Below is a small trained network, with its code and all its weights. Each question gives an input and a class and asks what happens when units are switched off, that is, made to give their printed mean instead of their output.

import numpy as np


def w(rows, s, z=0):
    codes = np.array(rows[::2]) - 128.0
    scale = np.full(codes.shape[1], s)
    scale[-1] = z or s
    return codes * scale


def norm(h):
    return h / np.sqrt((h * h).mean(-1, keepdims=True) + 1e-5)


def f(y):
    return np.maximum(y, 0)


def log_softmax(a):
    a = a - a.max(-1, keepdims=True)
    return a - np.log(np.exp(a).sum(-1, keepdims=True))


def net(x, mask):
    res = np.array(x, float).reshape(1, 2) / 4 @ E
    u = 0
    for l in range(2):
        y = f(norm(res) @ A[l][:, :-1].T + A[l][:, -1])
        res = res + np.where(mask[u : u + 5], y, B[l][:, -1]) @ B[l][:, :-1]
        u += 5
    return log_softmax(norm(res)[-1] @ U[:, :-1].T + U[:, -1])


A, B = {}, {}
E = w([
[195,77,99,93,167,69,137,187,114,146,89],'x0',
[143,8,114,175,157,168,125,136,43,98,114],'x1',
],0.011)
A[0] = w([
[191,202,214,51,141,177,144,96,86,78,145,145],'0.n0',
[195,98,144,28,110,126,61,174,146,58,126,3],'0.n1',
[179,216,203,105,136,65,135,76,126,93,118,176],'0.n2',
[165,138,98,93,135,158,111,81,33,17,74,192],'0.n3',
[215,114,1,193,124,112,117,150,175,65,132,37],'0.n4',
],0.0053,0.0017)
B[0] = w([
[164,115,86,134,164,12,112,254,75,86,196,189],'0.n0',
[74,187,172,97,85,145,142,61,99,94,106,191],'0.n1',
[86,130,152,147,75,209,132,141,81,149,112,249],'0.n2',
[130,203,123,144,30,113,109,217,178,152,161,253],'0.n3',
[72,118,148,174,89,98,116,42,148,108,77,195],'0.n4',
],0.0086,0.004)
A[1] = w([
[128,194,112,151,114,70,98,70,176,169,122,255],'1.n0',
[113,120,167,134,151,195,162,35,143,130,200,96],'1.n1',
[110,140,149,166,75,134,122,108,66,105,130,251],'1.n2',
[102,15,109,187,192,216,54,144,74,95,107,210],'1.n3',
[255,83,146,47,160,105,138,105,93,189,61,55],'1.n4',
],0.0084,0.00078)
B[1] = w([
[209,63,146,200,226,182,128,170,116,144,150,206],'1.n0',
[86,111,187,65,141,92,61,83,125,10,89,177],'1.n1',
[160,50,48,87,133,46,140,99,106,150,63,252],'1.n2',
[148,237,180,131,183,165,147,171,180,190,179,255],'1.n3',
[56,115,121,128,91,139,55,50,124,2,173,202],'1.n4',
],0.0091,0.008)
U = w([
[163,203,175,157,178,142,104,208,148,187,189,179],'0',
[77,111,164,120,148,86,42,49,106,36,137,153],'1',
[184,51,57,130,107,48,163,149,78,172,78,138],'2',
[95,132,81,64,109,171,199,77,168,159,131,1],'3',
[110,107,122,126,103,162,232,91,142,136,131,50],'4',
[110,124,148,103,79,143,220,105,135,135,135,68],'5',
[122,119,103,119,71,187,247,88,159,123,133,53],'6',
[111,112,95,124,91,173,167,94,149,146,129,42],'7',
],0.014,0.0077)

Each question gives the input, the list of numbers given to net, and the class t.
The units are the neurons (one row each of A and B). Each row of codes is followed by its name. A weight is (code - 128) times the scale printed after its matrix; where a second scale follows, it is the last column's (A, B and U).
mask holds one flag per neuron, layer by layer. A switched-off neuron (its flag False) gives its mean, the last column of its row in B, instead of its output. The means were averaged over made-up inputs and are rounded, as every weight is.
A unit's drop is (log p(t) with every unit on - log p(t) with that unit switched off) / (log p(t) with every unit on - log p(t) with every unit switched off).
The circuit of an input: a set's keep is (log p(t) with only the set's units on - log p(t) with every unit switched off) / (log p(t) with every unit on - log p(t) with every unit switched off). Starting from all 10 units, units are removed one at a time, each time the one whose removal leaves the highest keep (on an exact tie, the one counted first), for as long as the keep stays at least 0.8.
units of the circuit, in order: the units of the circuit, biggest drop first
most important unit: the unit with the biggest drop
top k neurons: the k neurons with the biggest drops, biggest first
k most important neurons of layer l: the k neurons of layer l with the biggest drops, biggest first
drop when u is switched off: that unit's drop, to one decimal
input [-2,-3], class 2: units of the circuit, in order	1.n3, 0.n0, 1.n4
input [-3,-3], class 2: 3 most important neurons of layer 0	0.n0, 0.n2, 0.n3
input [1,-2], class 2: most important unit	0.n2
input [-8,-6], class 1: top 2 neurons	1.n1, 1.n3
input [4,4], class 0: top 2 neurons	1.n3, 1.n1
input [-8,8], class 0: top 4 neurons	1.n3, 1.n4, 0.n1, 0.n4
input [-6,-4], class 1: top 4 neurons	1.n3, 0.n3, 1.n1, 0.n2
input [-7,-5], class 1: 2 most important neurons of layer 1	1.n1, 1.n3
input [3,-2], class 2: top 2 neurons	0.n1, 1.n3
input [0,-2], class 2: top 2 neurons	0.n2, 1.n3
input [0,3], class 2: top 2 neurons	0.n3, 1.n2
input [5,5], class 0: drop when 1.n1 is switched off	0.3
input [-3,8], class 0: drop when 1.n3 is switched off	1.5
input [2,-2], class 2: units of the circuit, in order	1.n3
input [7,-4], class 1: drop when 1.n4 is switched off	0.8
